Below are the code and all the weights of a small trained network. Each question names an input and a target symbol and asks about switching units off, where a switched-off unit gives its printed mean instead of its output.

import numpy as np


def w(rows, s, z=0):
    codes = np.array(rows[::2]) - 128.0
    scale = np.full(codes.shape[1], s)
    scale[-1] = z or s
    return codes * scale


def norm(h):
    return h / np.sqrt((h * h).mean(-1, keepdims=True) + 1e-5)


def softmax(a):
    e = np.exp(a - a.max(-1, keepdims=True))
    return e / e.sum(-1, keepdims=True)


def log_softmax(a):
    a = a - a.max(-1, keepdims=True)
    return a - np.log(np.exp(a).sum(-1, keepdims=True))


def net(x, mask):
    ids = ['ΓΛΣΦΩβδεζημξτ'.index(c) for c in x.split()]
    T = len(ids)
    res = E[ids] + P[:T]
    u = 0
    for l in range(2):
        r = norm(res)
        for j in range(3):
            rows = slice(4 * j, 4 * j + 4)
            q, k, v = (r @ M[l][rows].T for M in (Q, K, V))
            z = softmax(np.where(np.tri(T) > 0, q @ k.T / 4**0.5, -1e9)) @ v
            o = O[l][rows]
            res = res + np.where(mask[u + j], z, o[:, -1]) @ o[:, :-1]
        u += 3
    return log_softmax(norm(res)[-1] @ U[:, :-1].T + U[:, -1])


Q, K, V, O = {}, {}, {}, {}
E = w([
[193,125,99,104,229],'Γ',
[155,158,152,135,211],'Λ',
[150,74,108,123,187],'Σ',
[155,151,145,143,230],'Φ',
[122,194,115,186,143],'Ω',
[135,182,96,23,74],'β',
[135,142,138,135,213],'δ',
[157,119,168,139,119],'ε',
[169,106,92,118,215],'ζ',
[153,76,86,112,179],'η',
[139,91,102,182,136],'μ',
[79,91,6,128,96],'ξ',
[161,154,123,163,146],'τ',
],0.015)
P = w([
[249,128,3,6,103],'0',
[215,114,52,33,96],'1',
[201,117,87,44,95],'2',
[192,120,106,65,98],'3',
[175,114,133,80,101],'4',
[167,99,148,100,102],'5',
[155,95,171,128,93],'6',
[148,82,175,118,111],'7',
],0.0052)
Q[0] = w([
[196,113,169,171,175],'L0H0',
[109,171,95,155,132],'L0H0',
[247,141,173,171,211],'L0H0',
[108,171,123,166,164],'L0H0',
[175,106,87,186,155],'L0H1',
[93,149,187,101,71],'L0H1',
[126,148,192,79,154],'L0H1',
[165,144,161,138,164],'L0H1',
[176,158,153,54,137],'L0H2',
[82,177,169,127,100],'L0H2',
[136,185,134,181,152],'L0H2',
[142,83,114,188,132],'L0H2',
],0.012)
K[0] = w([
[126,99,170,178,135],'L0H0',
[110,195,122,159,136],'L0H0',
[201,129,161,255,100],'L0H0',
[133,173,121,158,141],'L0H0',
[105,111,157,184,132],'L0H1',
[121,107,119,63,168],'L0H1',
[113,80,193,65,120],'L0H1',
[119,127,154,122,156],'L0H1',
[117,172,134,129,116],'L0H2',
[157,177,107,128,171],'L0H2',
[118,168,62,118,170],'L0H2',
[127,119,143,206,136],'L0H2',
],0.016)
V[0] = w([
[231,103,155,220,87],'L0H0',
[113,144,254,104,145],'L0H0',
[188,232,128,146,200],'L0H0',
[31,174,105,173,150],'L0H0',
[176,96,161,25,152],'L0H1',
[165,142,110,137,106],'L0H1',
[147,129,72,213,168],'L0H1',
[78,117,172,72,125],'L0H1',
[174,71,152,234,143],'L0H2',
[143,174,234,48,126],'L0H2',
[96,169,205,30,126],'L0H2',
[65,151,206,180,74],'L0H2',
],0.0085)
O[0] = w([
[38,182,1,107,82,195],'L0H0',
[41,110,138,182,122,84],'L0H0',
[86,88,140,51,109,214],'L0H0',
[144,197,191,130,111,61],'L0H0',
[99,85,27,131,139,177],'L0H1',
[54,160,110,92,72,157],'L0H1',
[112,211,148,66,178,175],'L0H1',
[177,96,115,161,114,72],'L0H1',
[148,178,35,116,180,129],'L0H2',
[79,118,162,196,91,112],'L0H2',
[103,95,164,124,107,92],'L0H2',
[101,84,63,177,160,1],'L0H2',
],0.0073,0.0098)
Q[1] = w([
[93,110,135,200,175],'L1H0',
[137,116,91,121,163],'L1H0',
[122,184,124,159,204],'L1H0',
[130,95,175,146,73],'L1H0',
[113,79,103,101,114],'L1H1',
[149,141,129,248,94],'L1H1',
[174,124,119,137,90],'L1H1',
[167,129,63,95,123],'L1H1',
[122,42,125,55,122],'L1H2',
[81,122,73,71,106],'L1H2',
[166,219,79,139,124],'L1H2',
[119,90,147,101,207],'L1H2',
],0.013)
K[1] = w([
[111,127,79,186,135],'L1H0',
[142,93,90,151,164],'L1H0',
[101,186,104,113,173],'L1H0',
[182,132,150,63,57],'L1H0',
[178,130,91,129,70],'L1H1',
[159,68,57,62,241],'L1H1',
[140,75,58,88,97],'L1H1',
[36,163,70,226,132],'L1H1',
[191,93,220,137,85],'L1H2',
[64,173,221,99,93],'L1H2',
[143,182,111,168,173],'L1H2',
[124,72,131,186,3],'L1H2',
],0.011)
V[1] = w([
[154,55,154,166,50],'L1H0',
[213,133,189,154,115],'L1H0',
[75,109,42,104,93],'L1H0',
[95,100,164,168,127],'L1H0',
[124,99,109,67,113],'L1H1',
[17,205,88,105,133],'L1H1',
[91,112,26,37,79],'L1H1',
[135,254,200,174,53],'L1H1',
[83,132,89,161,194],'L1H2',
[175,38,62,65,26],'L1H2',
[199,222,76,38,51],'L1H2',
[99,67,197,111,43],'L1H2',
],0.0075)
O[1] = w([
[116,131,86,14,113,71],'L1H0',
[114,98,39,75,189,88],'L1H0',
[138,121,183,154,86,171],'L1H0',
[86,149,120,100,208,74],'L1H0',
[108,124,168,158,154,177],'L1H1',
[18,162,178,139,97,182],'L1H1',
[94,135,57,166,41,236],'L1H1',
[198,196,205,108,3,106],'L1H1',
[172,173,42,131,217,98],'L1H2',
[83,81,133,147,88,187],'L1H2',
[67,157,164,182,78,253],'L1H2',
[174,65,158,79,37,115],'L1H2',
],0.0052,0.012)
U = w([
[69,151,81,54,83,254],'Γ',
[82,135,146,141,130,227],'Λ',
[72,140,169,141,216,134],'Σ',
[136,200,222,124,107,94],'Φ',
[153,34,186,141,74,89],'Ω',
[162,90,99,160,189,100],'β',
[142,106,116,111,178,50],'δ',
[82,83,85,252,91,67],'ε',
[123,84,193,114,206,89],'ζ',
[151,221,52,164,184,35],'η',
[170,90,91,119,159,55],'μ',
[218,132,87,155,82,33],'ξ',
[147,112,109,103,183,46],'τ',
],0.013,0.0072)

Each question gives the input, a string of symbols that net reads in full, and the target symbol t.
The units are the heads (4 rows each of Q, K, V and O). Each row of codes is followed by its name. A weight is (code - 128) times the scale printed after its matrix; where a second scale follows, it is the last column's (O and U).
mask holds one flag per head, layer by layer. A switched-off head (its flag False) gives its mean, the last column of its rows in O, instead of its output. The means were averaged over made-up inputs and are rounded, as every weight is.
A unit's drop is (log p(t) with every unit on - log p(t) with that unit switched off) / (log p(t) with every unit on - log p(t) with every unit switched off).
The circuit of an input: a set's keep is (log p(t) with only the set's units on - log p(t) with every unit switched off) / (log p(t) with every unit on - log p(t) with every unit switched off). Starting from all 6 units, units are removed one at a time, each time the one whose removal leaves the highest keep (on an exact tie, the one counted first), for as long as the keep stays at least 0.8.
units of the circuit, in order: the units of the circuit, biggest drop first
unit that matters most: the unit with the biggest drop
which heads matter: for each layer, one digit per head in row order, 1 if its drop is at least 0.15 and else 0, layers parted by /
input ζ ξ η Ω μ δ Ω ξ, target Φ: units of the circuit, in order : L0H1; L0H0
input Φ ξ Λ μ ξ Γ, target η: units of the circuit, in order : L0H0; L1H2
input μ Φ Φ ζ, target η: which heads matter : 000 / 001
input Ω ζ Φ, target Φ: units of the circuit, in order : L1H1; L0H0
input Φ τ δ μ, target η: units of the circuit, in order : L0H2
input ζ Φ Λ Ω μ Γ, target η: which heads matter : 101 / 000
input β Σ Φ, target Ω: which heads matter : 001 / 001
input ξ Γ Φ Ω Λ, target Φ: which heads matter : 010 / 010
input Ω Φ ζ ε ξ μ ξ, target η: units of the circuit, in order : L0H2; L0H0
input Γ Φ δ η η Ω ζ Σ, target Φ: units of the circuit, in order : L0H1; L1H1
input μ ζ ζ, target η: units of the circuit, in order : L1H2; L0H0
input η Φ μ Φ η ξ, target η: units of the circuit, in order : L0H2; L0H0; L1H2
input η Σ Γ μ Σ, target η: units of the circuit, in order : L0H2; L0H0
input δ Ω Φ Λ ξ Φ, target Φ: units of the circuit, in order : L1H1; L0H1; L0H0
input Ω η Φ μ ε η, target ε: unit that matters most : L0H2
input Φ η Λ Ω η, target Φ: which heads matter : 010 / 000
input Γ δ β ζ, target Ω: which heads matter : 001 / 000
input Λ Γ Γ η ε δ, target ε: which heads matter : 010 / 000
input δ η Λ Φ Φ, target Σ: which heads matter : 110 / 010
input Φ β ε δ Φ η η, target ε: unit that matters most : L0H0
